Below are the code and all the weights of a small trained network. Each question names an input and a class and asks about switching units off, where a switched-off unit gives its printed mean instead of its output.

import numpy as np


def w(rows, s, z=0):
    codes = np.array(rows[::2]) - 128.0
    scale = np.full(codes.shape[1], s)
    scale[-1] = z or s
    return codes * scale


def f(y):
    return y / 2 * (1 + np.tanh(0.7978845608 * (y + 0.044715 * y**3)))


def log_softmax(a):
    a = a - a.max(-1, keepdims=True)
    return a - np.log(np.exp(a).sum(-1, keepdims=True))


def net(x, mask):
    res = np.array(x, float).reshape(1, 5) / 4 @ E
    y = f(res @ A[0][:, :-1].T + A[0][:, -1])
    res = res + np.where(mask, y, B[0][:, -1]) @ B[0][:, :-1]
    return log_softmax(res[-1] @ U[:, :-1].T + U[:, -1])


A, B = {}, {}
E = w([
[162,85,152,127,50,133,56,124,112,132,155,140],'x0',
[134,179,136,110,106,60,153,68,108,191,120,159],'x1',
[116,80,126,78,137,112,129,174,246,177,153,192],'x2',
[115,116,198,115,150,105,105,77,150,77,140,160],'x3',
[104,97,126,119,178,171,74,118,76,178,104,155],'x4',
],0.011)
A[0] = w([
[133,85,155,125,27,117,52,147,158,169,140,146,62],'neuron 0',
[135,155,143,126,103,51,149,67,149,253,133,178,36],'neuron 1',
[100,155,123,127,247,108,189,150,179,153,119,131,53],'neuron 2',
[131,70,119,141,159,182,100,205,188,73,139,132,79],'neuron 3',
[124,104,146,110,131,112,130,132,199,167,139,164,84],'neuron 4',
[120,100,119,117,148,120,125,172,199,179,132,153,47],'neuron 5',
[120,125,158,120,182,109,126,96,157,101,126,151,116],'neuron 6',
[104,91,177,127,152,98,93,81,180,93,126,163,52],'neuron 7',
[117,88,135,121,215,168,63,118,128,226,122,152,59],'neuron 8',
[144,147,128,130,45,94,190,154,221,81,141,106,3],'neuron 9',
[124,119,60,136,78,143,154,203,139,224,117,108,61],'neuron 10',
],0.015,0.0033)
B[0] = w([
[207,62,5,141,78,203,181,101,143,142,132,156,231],'neuron 0',
[29,106,125,86,159,164,107,195,196,85,97,25,241],'neuron 1',
[206,44,23,131,46,197,147,98,143,139,141,155,235],'neuron 2',
[33,124,130,74,152,149,111,164,188,105,92,27,246],'neuron 3',
[122,159,162,161,110,112,111,73,39,95,118,90,220],'neuron 4',
[144,184,136,179,129,134,121,102,26,116,115,77,224],'neuron 5',
[202,162,155,124,128,146,127,134,160,152,165,138,177],'neuron 6',
[207,194,198,120,184,142,135,133,177,137,171,152,202],'neuron 7',
[56,105,134,140,109,3,133,153,94,155,118,231,227],'neuron 8',
[52,97,128,136,140,34,113,154,70,186,105,238,237],'neuron 9',
[221,195,242,114,180,130,125,99,197,113,190,164,220],'neuron 10',
],0.013,0.014)
U = w([
[62,115,118,69,162,146,123,201,181,108,97,51,116],'0',
[87,104,123,124,147,50,133,177,105,194,118,229,37],'1',
[192,75,38,122,89,185,156,115,140,151,140,146,80],'2',
[206,183,210,99,186,135,128,137,185,146,196,158,143],'3',
[126,186,129,192,120,127,125,81,2,99,94,44,254],'4',
],0.0092,0.0028)

Each question gives the input, the list of numbers given to net, and the class t.
The units are the neurons (one row each of A and B). Each row of codes is followed by its name. A weight is (code - 128) times the scale printed after its matrix; where a second scale follows, it is the last column's (A, B and U).
mask holds one flag per neuron, in row order. A switched-off neuron (its flag False) gives its mean, the last column of its row in B, instead of its output. The means were averaged over made-up inputs and are rounded, as every weight is.
A unit's drop is (log p(t) with every unit on - log p(t) with that unit switched off) / (log p(t) with every unit on - log p(t) with every unit switched off).
The circuit of an input: a set's keep is (log p(t) with only the set's units on - log p(t) with every unit switched off) / (log p(t) with every unit on - log p(t) with every unit switched off). Starting from all 11 units, units are removed one at a time, each time the one whose removal leaves the highest keep (on an exact tie, the one counted first), for as long as the keep stays at least 0.8.
units of the circuit, in order: the units of the circuit, biggest drop first
unit that matters most: the unit with the biggest drop
k most important neurons: the k neurons with the biggest drops, biggest first
drop when u is switched off: that unit's drop, to one decimal
input [8,-7,5,8,7], class 2: units of the circuit, in order -> [neuron 0]
input [-5,-1,6,1,-1], class 4: 3 most important neurons -> [neuron 5; neuron 4; neuron 0]
input [3,7,-6,5,-6], class 0: 2 most important neurons -> [neuron 1; neuron 8]
input [1,-3,1,-5,-4], class 3: 3 most important neurons -> [neuron 10; neuron 8; neuron 1]
input [-3,3,7,-6,-3], class 4: 2 most important neurons -> [neuron 5; neuron 4]
input [2,0,2,-7,-7], class 1: 2 most important neurons -> [neuron 9; neuron 7]
input [-7,8,-3,1,-7], class 0: 2 most important neurons -> [neuron 1; neuron 8]
input [7,6,-6,0,-2], class 2: 3 most important neurons -> [neuron 3; neuron 0; neuron 5]
input [-4,-5,4,-7,-7], class 1: 3 most important neurons -> [neuron 9; neuron 7; neuron 1]
input [6,0,5,2,-7], class 1: 2 most important neurons -> [neuron 9; neuron 2]
input [-2,-1,-8,-8,-4], class 3: 3 most important neurons -> [neuron 10; neuron 5; neuron 4]
input [-7,-4,6,4,-5], class 2: 2 most important neurons -> [neuron 2; neuron 8]
input [-8,-1,3,4,7], class 2: 3 most important neurons -> [neuron 2; neuron 9; neuron 6]
input [-6,0,5,-7,2], class 3: unit that matters most -> neuron 10
input [4,6,-5,5,-3], class 0: 2 most important neurons -> [neuron 1; neuron 10]
input [-2,-6,1,8,1], class 3: 2 most important neurons -> [neuron 7; neuron 1]
input [1,4,6,6,5], class 3: drop when neuron 10 is switched off -> -0.2
input [-6,-4,-7,-1,-8], class 1: drop when neuron 5 is switched off -> 0.1
input [0,4,-6,6,-4], class 3: drop when neuron 9 is switched off -> 0.1
input [2,7,-7,5,-1], class 0: drop when neuron 1 is switched off -> 0.4
input [0,-4,3,7,1], class 3: unit that matters most -> neuron 7
